The symbols move the elements like this.
s264: ~>s391, $>s664, ^>s669, +>s332, §>s523
s752: ~>s322, $>s55, ^>s655, +>s801, §>s791
s304: ~>s55, $>s848, ^>s752, +>s618, §>s636
s937: ~>s175, $>s668, ^>s885, +>s971, §>s665
s45: ~>s853, $>s791, ^>s942, +>s752, §>s640
s471: ~>s712, $>s463, ^>s112, +>s345, §>s795
s789: ~>s463, $>s787, ^>s471, +>s34, §>s718
s651: ~>s974, $>s732, ^>s726, +>s185, §>s952
s977: ~>s67, $>s478, ^>s541, +>s885, §>s395
s553: ~>s637, $>s592, ^>s735, +>s530, §>s966
s309: ~>s514, $>s522, ^>s810, +>s429, §>s538
s429: ~>s683, $>s20, ^>s561, +>s637, §>s522
s787: ~>s789, $>s89, ^>s463, +>s857, §>s112
s871: ~>s979, $>s332, ^>s184, +>s173, §>s264
s659: ~>s220, $>s952, ^>s733, +>s651, §>s314
s345: ~>s334, $>s282, ^>s89, +>s880, §>s463
s903: ~>s857, $>s846, ^>s34, +>s889, §>s334
s910: ~>s791, $>s636, ^>s45, +>s304, §>s491
s683: ~>s561, $>s429, ^>s859, +>s735, §>s309
s966: ~>s20, $>s449, ^>s429, +>s592, §>s859
s726: ~>s388, $>s974, ^>s94, +>s676, §>s220
s160: ~>s7, $>s541, ^>s395, +>s665, §>s680
s538: ~>s82, $>s217, ^>s172, +>s522, §>s383
s637: ~>s735, $>s553, ^>s357, +>s728, §>s20
s859: ~>s442, $>s561, ^>s522, +>s449, §>s810
s583: ~>s530, $>s314, ^>s728, +>s659, §>s615
s846: ~>s903, $>s880, ^>s857, +>s669, §>s345
s219: ~>s954, $>s3, ^>s864, +>s330, §>s361
s220: ~>s733, $>s659, ^>s899, +>s974, §>s583
s134: ~>s664, $>s184, ^>s264, +>s874, §>s889
s880: ~>s846, $>s90, ^>s903, +>s391, §>s282
s541: ~>s160, $>s67, ^>s7, +>s869, §>s459
s783: ~>s874, $>s912, ^>s571, +>s172, §>s979
s322: ~>s655, $>s752, ^>s636, +>s489, §>s45
s56: ~>s478, $>s665, ^>s977, +>s937, §>s160
s971: ~>s795, $>s718, ^>s150, +>s789, §>s668
s330: ~>s479, $>s409, ^>s355, +>s7, §>s3
s449: ~>s966, $>s357, ^>s20, +>s615, §>s561
s314: ~>s583, $>s707, ^>s530, +>s952, §>s692
s185: ~>s311, $>s640, ^>s676, +>s45, §>s732
s3: ~>s219, $>s628, ^>s954, +>s409, §>s931
s217: ~>s538, $>s28, ^>s82, +>s442, §>s819
s172: ~>s678, $>s82, ^>s819, +>s514, §>s912
s561: ~>s859, $>s683, ^>s442, +>s357, §>s514
s668: ~>s937, $>s65, ^>s175, +>s718, §>s869
s442: ~>s522, $>s859, ^>s309, +>s966, §>s28
s931: ~>s361, $>s15, ^>s476, +>s628, §>s673
s34: ~>s282, $>s857, ^>s345, +>s523, §>s787
s889: ~>s237, $>s669, ^>s523, +>s184, §>s846
s615: ~>s592, $>s692, ^>s553, +>s314, §>s357
s150: ~>s808, $>s795, ^>s65, +>s471, §>s175
s395: ~>s109, $>s7, ^>s459, +>s478, §>s330
s718: ~>s971, $>s112, ^>s795, +>s787, §>s65
s109: ~>s459, $>s395, ^>s680, +>s977, §>s479
s669: ~>s889, $>s391, ^>s237, +>s979, §>s880
s707: ~>s314, $>s899, ^>s583, +>s94, §>s305
s791: ~>s45, $>s910, ^>s853, +>s55, §>s847
s655: ~>s636, $>s322, ^>s910, +>s756, §>s853
s530: ~>s728, $>s583, ^>s305, +>s220, §>s592
s618: ~>s673, $>s989, ^>s801, +>s864, §>s848
s732: ~>s651, $>s511, ^>s974, +>s640, §>s94
s361: ~>s476, $>s931, ^>s989, +>s3, §>s801
s82: ~>s172, $>s538, ^>s678, +>s309, §>s173
s409: ~>s330, $>s680, ^>s479, +>s160, §>s628
s664: ~>s264, $>s134, ^>s391, +>s571, §>s237
s15: ~>s931, $>s864, ^>s361, +>s685, §>s618
s332: ~>s871, $>s571, ^>s979, +>s383, §>s664
s756: ~>s848, $>s489, ^>s304, +>s476, §>s322
s311: ~>s676, $>s185, ^>s529, +>s853, §>s651
s869: ~>s665, $>s354, ^>s56, +>s65, §>s67
s733: ~>s899, $>s220, ^>s707, +>s726, §>s530
s90: ~>s880, $>s523, ^>s846, +>s264, §>s34
s712: ~>s112, $>s471, ^>s718, +>s334, §>s150
s282: ~>s345, $>s34, ^>s334, +>s90, §>s789
s640: ~>s185, $>s847, ^>s311, +>s791, §>s511
s529: ~>s511, $>s676, ^>s732, +>s491, §>s726
s175: ~>s885, $>s937, ^>s354, +>s795, §>s56
s678: ~>s819, $>s172, ^>s383, +>s810, §>s783
s391: ~>s669, $>s264, ^>s889, +>s871, §>s90
s184: ~>s134, $>s979, ^>s664, +>s783, §>s669
s954: ~>s864, $>s219, ^>s15, +>s479, §>s476
s853: ~>s942, $>s45, ^>s491, +>s322, §>s185
s847: ~>s640, $>s491, ^>s185, +>s910, §>s529
s305: ~>s692, $>s728, ^>s615, +>s899, §>s637
s20: ~>s429, $>s966, ^>s683, +>s553, §>s442
s459: ~>s680, $>s109, ^>s409, +>s67, §>s355
s334: ~>s89, $>s345, ^>s787, +>s846, §>s471
s685: ~>s628, $>s355, ^>s3, +>s459, §>s864
s592: ~>s553, $>s615, ^>s637, +>s583, §>s449
s857: ~>s34, $>s903, ^>s282, +>s237, §>s89
s383: ~>s173, $>s819, ^>s912, +>s217, §>s571
s112: ~>s718, $>s712, ^>s971, +>s89, §>s808
s237: ~>s523, $>s889, ^>s90, +>s134, §>s903
s571: ~>s332, $>s874, ^>s871, +>s819, §>s134
s511: ~>s732, $>s529, ^>s651, +>s847, §>s388
s735: ~>s357, $>s637, ^>s449, +>s305, §>s429
s974: ~>s726, $>s651, ^>s388, +>s311, §>s659
s795: ~>s150, $>s971, ^>s808, +>s463, §>s937
s728: ~>s305, $>s530, ^>s692, +>s733, §>s553
s864: ~>s15, $>s954, ^>s931, +>s355, §>s989
s808: ~>s65, $>s150, ^>s668, +>s712, §>s885
s676: ~>s529, $>s311, ^>s511, +>s942, §>s974
s476: ~>s989, $>s361, ^>s618, +>s219, §>s489
s354: ~>s869, $>s885, ^>s665, +>s808, §>s977
s680: ~>s409, $>s459, ^>s330, +>s541, §>s685
s514: ~>s810, $>s309, ^>s28, +>s683, §>s82
s55: ~>s752, $>s304, ^>s322, +>s673, §>s910
s673: ~>s801, $>s618, ^>s489, +>s15, §>s304
s819: ~>s383, $>s678, ^>s173, +>s28, §>s874
s810: ~>s28, $>s514, ^>s217, +>s561, §>s172
s67: ~>s541, $>s977, ^>s160, +>s354, §>s109
s65: ~>s668, $>s808, ^>s937, +>s112, §>s354
s801: ~>s489, $>s673, ^>s756, +>s931, §>s55
s355: ~>s685, $>s479, ^>s628, +>s109, §>s954
s874: ~>s571, $>s783, ^>s332, +>s678, §>s184
s94: ~>s952, $>s388, ^>s659, +>s511, §>s899
s463: ~>s471, $>s789, ^>s712, +>s282, §>s971
s491: ~>s847, $>s942, ^>s640, +>s636, §>s676
s522: ~>s309, $>s442, ^>s514, +>s20, §>s217
s357: ~>s449, $>s735, ^>s966, +>s692, §>s683
s636: ~>s910, $>s655, ^>s791, +>s848, §>s942
s523: ~>s90, $>s237, ^>s880, +>s664, §>s857
s28: ~>s217, $>s810, ^>s538, +>s859, §>s678
s478: ~>s977, $>s56, ^>s67, +>s175, §>s7
s848: ~>s304, $>s756, ^>s55, +>s989, §>s655
s628: ~>s3, $>s685, ^>s219, +>s680, §>s15
s989: ~>s618, $>s476, ^>s673, +>s954, §>s756
s899: ~>s707, $>s733, ^>s314, +>s388, §>s728
s885: ~>s354, $>s175, ^>s869, +>s150, §>s478
s952: ~>s659, $>s94, ^>s220, +>s732, §>s707
s942: ~>s491, $>s853, ^>s847, +>s655, §>s311
s912: ~>s783, $>s173, ^>s874, +>s82, §>s871
s479: ~>s355, $>s330, ^>s685, +>s395, §>s219
s7: ~>s395, $>s160, ^>s109, +>s56, §>s409
s173: ~>s912, $>s383, ^>s783, +>s538, §>s332
s388: ~>s94, $>s726, ^>s952, +>s529, §>s733
s979: ~>s184, $>s871, ^>s134, +>s912, §>s391
s692: ~>s615, $>s305, ^>s592, +>s707, §>s735
s89: ~>s787, $>s334, ^>s789, +>s903, §>s712
s489: ~>s756, $>s801, ^>s848, +>s361, §>s752
s665: ~>s56, $>s869, ^>s478, +>s668, §>s541

The rows follow the links: the fewer symbols apart two elements are, the more alike their rows tend to be.

Some elements and rows for them; each showing differs a little:
s853 ->  -26   142   -70   168   -93   -36  -275    95   -20    67  -172  -128    71    75  -133    -6    36    24   -57    -8   103    73     3   -35   -17    59    15  -203   232    76  -189   -70   109   -40  -164   -28    -3     4  -163   189  -128    -9  -163     3   -31   243   143     8   -56    59   144    -9   -39    98    59    33    21   -92   166
s859 ->  138    73    32   -21  -181   -10   188    48     0   -18    -5  -138   -98  -307    92   -82    51  -134   -44   -40    29   -82   129  -105   -36    86  -160   178    74  -156  -111   140  -206  -105    62   -72    52   -10   -42   -76   238    31  -104   -12   -80    22    22    10    21  -171   -49  -163   -17    32    98  -148    -9   105  -151
s391 ->   57  -116    73  -158    48    37   294   -74    16   -60   156    86   -88  -141   141   -11   -13   -51    47     0   -85   -89    26    13    10   -38   -48   232  -195  -105   150    90  -140     7   171    14    16    -8   143  -190   174    17   131    -6    13  -214  -126    -6    56   -89  -149   -26    28   -83   -41   -59   -24   111  -188
s28 ->  130    30    43   -64  -142     1   245    26     5   -29    40   -94  -110  -303   120   -73    41  -131   -26   -36     1   -94   121   -85   -29    66  -149   213    10  -164   -55   146  -212   -85   101   -60    48   -11     2  -117   246    34   -56   -16   -65   -34   -18    10    35  -169   -80  -148    -6     8    78  -141   -10   123  -178
s783 ->  108   -40    66  -118   -52    19   299   -27    12   -48   111    -6  -110  -246   145   -46    15  -103    11   -19   -45   -98    80   -41   -13    12  -111   247   -98  -149    51   133  -199   -39   148   -27    36    -9    78  -173   233    30    38   -10   -29  -139   -80     4    49  -143  -121   -97    17   -42    26  -116   -24   128  -199
s173 ->  107   -30    59  -114   -76    15   288   -14    14   -46    97   -29  -110  -264   141   -55    19  -112     1   -25   -38  -104    94   -49   -15    24  -121   243   -78  -153    31   137  -204   -55   141   -36    35   -12    61  -159   239    33    18    -9   -34  -113   -68     4    40  -153  -118  -109    12   -31    35  -120   -17   127  -202
s618 -> -106    43   -61   118    57   -17  -293    27   -10    52  -105    10   108   253  -139    48   -16   101    -1    21    48   101   -87    47     9   -15   112  -242    95   150   -42  -139   197    46  -148    29   -36     6   -70   167  -235   -29   -33    13    31   128    77    -6   -47   150   129   100   -13    42   -26   114    18  -129   205
s979 ->   83   -82    69  -141    -6    27   303   -52    14   -57   137    40  -107  -202   145   -30     1   -82    25    -8   -70   -93    58   -14    -2    -9   -81   240  -152  -129   102   118  -178   -18   162    -7    26    -8   113  -187   209    27    86    -9    -9  -183  -107     3    49  -121  -136   -67    24   -65    -4   -92   -23   122  -197
s334 ->  -34  -177    57  -160   170    41   198  -110    16   -57   170   183   -36    46    91    44   -58    29    78    25  -115   -41   -51    75    27   -96    51   134  -260   -15   235     5   -24    79   141    64   -16     1   181  -155    31    -1   208    -1    62  -252  -150   -11    49    15  -120    81    46  -110  -100    23   -19    53  -102
s810 ->  130    39    44   -52  -147    -2   236    26     2   -29    38  -103  -106  -308   112   -77    40  -127   -33   -40     7   -93   124   -88   -31    69  -159   208    28  -158   -62   148  -214   -90   101   -62    49    -9    -3  -118   242    33   -66   -16   -67   -25   -11    11    29  -170   -75  -155    -3     8    79  -144   -12   118  -174
s636 ->  -56   122   -66   159   -59   -33  -294    76   -19    65  -161   -95    88   132  -139    10    19    53   -47     2    91    84   -24   -16    -6    40    45  -224   202    98  -155   -89   137   -16  -169   -13   -16     7  -146   192  -167   -16  -130     7   -18   221   132     2   -57    86   146    23   -33    84    39    59    25  -109   185
s669 ->   47  -124    72  -163    64    37   292   -78    17   -63   164    98   -90  -126   137    -8   -23   -50    47     2   -91   -85    23    13    11   -44   -37   227  -205   -96   163    89  -139    22   169    17    12    -7   152  -192   160    20   137    -2    16  -225  -133    -9    51   -83  -148   -18    31   -91   -42   -58   -25   106  -183
s752 ->  -64    96   -67   153   -23   -30  -300    66   -13    61  -145   -66    99   170  -147    25    13    66   -38     7    80    94   -41     6    -3    28    60  -235   175   112  -128  -112   159     1  -165     2   -21     8  -129   189  -193   -22  -107     5     0   201   121    -2   -60   104   147    46   -30    72    17    75    26  -113   196
s34 ->  -11  -163    61  -164   143    45   224  -103    19   -62   172   166   -47     6   113    31   -49     9    73    20  -113   -51   -38    64    23   -88    31   161  -254   -35   221    27   -53    69   151    55    -9    -3   181  -171    69     9   198     3    54  -246  -155   -13    48   -14  -133    54    42  -110   -88     6   -20    66  -129
s56 -> -121  -135     1   -55   219    29   -76   -84     9   -12    77   196    60   279   -35    82   -68   123    70    44   -75    48  -128   112    43  -109   161   -85  -172   121   188  -112   161   123     6    87   -50     7   111    -3  -175   -25   171    15    94  -134   -78   -20     3   146   -14   166    31   -72  -126   132    -2   -63    80
s637 ->  126   129    -1    41  -215   -27    88    83    -8    11   -66  -187   -72  -285    46   -85    61  -125   -69   -49    69   -53   130  -111   -43   108  -156   106   161  -129  -177   117  -169  -120     5   -84    55    -6  -100    -3   187    26  -170   -15   -91   124    74    16     4  -154     6  -171   -28    67   123  -133    -3    69   -89
s966 ->  134   107    19    15  -206   -19   135    73    -3    -7   -30  -170   -87  -309    65   -80    58  -132   -58   -47    49   -74   132  -110   -41   102  -161   143   126  -144  -152   132  -185  -117    32   -82    56   -12   -76   -37   216    25  -143   -13   -91    79    47    17    10  -162   -19  -174   -24    54   117  -144    -3    88  -120
s388 ->   61   179   -46   138  -207   -43  -133   115   -17    51  -156  -206    11  -124   -64   -65    59   -64   -85   -35   115    16    83   -98   -37   113   -93   -77   256   -33  -241    31   -35  -104  -114   -75    32    -4  -179   127    28     9  -218    -4   -82   243   143    19   -35   -55    98  -118   -42   110   119   -63    12   -21    57
s869 -> -112  -148     7   -66   221    31   -48   -95     8   -17    94   200    61   265   -26    84   -71   121    75    41   -78    40  -129   115    37  -113   153   -69  -191   115   204  -105   152   120    18    86   -48     5   122   -28  -160   -25   182    12    93  -151   -90   -20    11   137   -25   165    35   -79  -133   123    -4   -53    64
s514 ->  133    46    39   -47  -157     0   226    32     0   -31    27  -109  -105  -311   111   -73    46  -131   -37   -39    13   -91   124   -84   -30    72  -161   202    35  -165   -73   150  -213   -94    90   -61    54   -11    -8  -103   244    29   -71   -15   -67   -13    -5    11    30  -176   -73  -154    -9    13    91  -144   -11   112  -169
s680 -> -137   -81   -28    17   184    11  -183   -51    -3    18     6   141    93   312   -90    83   -52   133    44    39   -30    80  -132    99    30   -87   163  -175   -81   155   111  -148   204   107   -64    77   -54     8    49    73  -234   -30   110    17    79   -36   -22   -13   -19   175    45   165    17   -36  -103   146     8  -103   146

Each walk starts at a row. The symbols on each line, taken left to right, move it on to the next element.
Each answer is a row, close to the row of the element it stands for.
start   29  -140    69  -165    90    34   275   -91    19   -64   170   124   -76   -84   131     4   -33   -30    58     6   -99   -73     4    37    17   -59   -16   208  -230   -78   187    68  -110    38   167    29     7    -4   163  -188   130    13   165    -1    29  -238  -140    -9    53   -60  -144     8    37   -97   -61   -41   -24    96  -166
+ $ § ^ ~
  25  -145    70  -167    98    39   268   -91    17   -66   173   134   -74   -67   127    10   -37   -24    63     9  -106   -72    -5    37    12   -62   -12   200  -231   -71   196    67  -101    38   162    38     6    -5   167  -186   120    13   164     0    31  -243  -140    -2    50   -52  -142    15    39  -101   -70   -29   -25    90  -158
~ § $ ~ $ § § ~
 -74  -174    37  -127   210    45    99  -112    18   -38   148   208     8   159    47    66   -64    75    88    34  -110    -3   -95   100    39  -117   108    46  -256    48   243   -46    59   110   102    76   -37     4   173  -108   -60    -7   215    11    87  -231  -136   -18    32    74   -88   132    40  -106  -129    77   -14    10   -30
start  -67  -174    41  -135   208    44   112  -113    14   -46   153   205     3   150    55    65   -68    73    81    37  -110   -10   -88   100    41  -117   101    55  -259    41   244   -43    46   105   101    74   -33    -4   175  -113   -49    -3   216     6    82  -233  -138   -19    35    67   -94   119    51  -107  -125    70   -10     8   -41
$ ^ § § ~ ^ $ ~ ~
-125  -129    -7   -46   218    29   -87   -82     8   -14    72   189    70   281   -40    85   -67   123    67    45   -69    57  -130   119    43  -112   161   -99  -166   128   182  -114   161   123    -1    88   -49     6   104     5  -184   -28   170    14    92  -124   -80   -17     0   150    -8   172    31   -72  -125   131    -1   -66    87
§ ~ + § § § ^ + ^
-132   -53   -39    41   159     6  -221   -36    -3    26   -26   113   103   310  -110    80   -47   131    38    35    -8    86  -121    91    33   -75   161  -201   -40   160    78  -150   211    96   -84    68   -54     9    18    95  -247   -30    79    20    70     5     4   -10   -27   169    65   157     8   -15   -89   142    11  -109   167
start   -2   165   -60   170  -126   -40  -237   104   -19    67  -173  -158    55    16  -117   -26    43     2   -77   -16   110    59    24   -55   -26    84   -20  -173   248    43  -212   -40    64   -62  -151   -48     8     2  -180   177   -82    -4  -182    -1   -53   252   148    17   -48    27   139   -39   -37   106    88     9    21   -75   143
$ $ § ^ + $ ^ + ~
 -31   138   -67   162   -83   -35  -276    88   -16    62  -170  -121    78    88  -136    -4    28    33   -52    -1   100    75    -6   -27   -15    59    20  -212   221    84  -181   -75   114   -33  -168   -28   -12     5  -160   190  -137   -14  -157     3   -27   236   142     7   -55    64   144    -4   -39    92    59    39    23   -95   169
~ ^ + + ^ +
 -99    50   -69   122    47   -18  -294    31    -9    53  -112     4   109   245  -144    43   -12   103   -12    19    49    95   -80    37     9   -13   111  -247   105   146   -53  -133   199    39  -150    24   -37     8   -83   171  -233   -28   -44    14    29   142    82    -4   -49   144   131    95   -19    49   -21   111    21  -126   200
start   72   -97    68  -149    17    30   300   -62    18   -60   144    62  -101  -174   146   -23    -9   -69    32    -4   -77   -94    46   -12    -1   -22   -70   242  -166  -118   124   108  -162    -5   167     4    17    -6   126  -192   196    24   104    -8     0  -199  -118    -3    56  -112  -146   -50    24   -70   -18   -81   -22   117  -201
$ + ~ ~ ^ $ $
 100   -60    66  -129   -35    23   301   -35    14   -53   124    14  -107  -231   142   -40     6   -94    17   -20   -55   -97    71   -39    -8     1  -102   248  -119  -145    70   128  -189   -35   154   -20    30    -5    92  -178   224    24    58   -13   -21  -158   -92    -2    49  -136  -132   -85    18   -49    13  -104   -23   123  -201
§ $ $ + $ + ^ $ +
 130    52    35   -38  -161    -6   223    31     8   -25    21  -117  -104  -306   100   -77    51  -135   -36   -34    13   -89   123   -92   -33    72  -158   196    43  -160   -77   145  -208   -92    86   -66    49    -9   -23   -96   239    31   -82   -12   -69     0     0     7    24  -171   -66  -160    -6    17    87  -149   -12   112  -167
start   37   176   -56   152  -177   -45  -175   110   -12    53  -172  -191    26   -71   -84   -47    53   -39   -82   -23   113    36    64   -79   -33   104   -66  -119   263     1  -238     3     4   -87  -134   -68    18     3  -179   150   -17     1  -208    -2   -71   251   153    17   -43   -25   119   -93   -45   109   110   -37    16   -41    97
$ ~ ^ $ § $ § ^ +
  71   180   -38   129  -215   -41  -101   112   -16    42  -150  -209    -4  -152   -52   -65    62   -74   -81   -36   113     7    90  -100   -34   116  -103   -52   256   -41  -242    44   -52  -107   -96   -83    35     5  -172   113    51    12  -214    -9   -86   231   134    15   -32   -70    92  -126   -45   109   127   -69    10    -5    37
§ ^ § + § §
 129   125     9    34  -216   -24   102    78    -4     6   -62  -182   -72  -294    50   -83    64  -129   -66   -46    64   -58   129  -114   -34   110  -161   111   150  -133  -174   125  -172  -119     9   -84    52    -7   -99   -11   196    23  -160   -13   -89   110    64    18     5  -154    -1  -174   -22    65   124  -134    -2    75  -102
start  -99  -166    25  -105   223    37    32  -106    12   -31   123   212    32   214    12    77   -67    97    82    41  -101    18  -114   110    40  -117   134    -5  -228    77   226   -72    99   120    65    81   -42     5   160   -70  -111   -17   206    14    95  -195  -117   -18    20   108   -58   149    38  -103  -134   100    -7   -22    10
§ § ~ § ^ $ $ $
-129   -97   -16    -4   196    16  -153   -60     1     2    29   159    86   305   -75    84   -56   132    57    46   -43    71  -133   112    37   -97   166  -148  -106   147   140  -138   189   110   -41    81   -54     9    70    50  -217   -31   129    18    87   -65   -37   -17   -15   163    28   174    21   -49  -110   142     5   -95   131
~ ^ § ~ ~ ^ $
-127   -20   -46    69   135    -3  -254   -10   -10    35   -48    82   112   299  -119    74   -35   125    18    31     5    90  -114    72    25   -54   144  -224     5   156    39  -146   214    79  -118    58   -46    14   -15   124  -249   -27    41    13    60    50    30   -12   -37   173    87   144    -1     5   -67   139    15  -124   188
start  126     8    49   -85  -121     7   265     7     6   -36    61   -69  -111  -297   127   -64    33  -120   -18   -31   -13   -98   110   -75   -24    49  -144   225   -23  -161   -21   148  -214   -75   115   -49    44   -10    28  -135   246    32   -26   -14   -54   -69   -36    11    36  -165   -94  -133     1    -8    66  -136   -14   123  -193
§ § + § $ §
  76   -89    67  -146     6    27   305   -59    14   -62   140    50  -103  -184   140   -26   -10   -72    30   -12   -75   -94    52   -10    -1   -17   -71   239  -157  -127   117   111  -169    -8   166    -7    27    -7   116  -187   203    22    93   -10    -6  -193  -108    -2    53  -120  -138   -60    22   -67   -12   -91   -26   121  -202
$ ^ § § ^
  -4  -161    61  -165   135    40   238  -106    21   -66   173   164   -54    -4   114    28   -47     5    73    19  -111   -55   -33    54    21   -89    26   169  -253   -40   219    35   -63    64   153    45    -7    -2   176  -180    77     5   190    -1    52  -256  -152   -12    52   -20  -138    49    39  -109   -85    -2   -21    74  -136
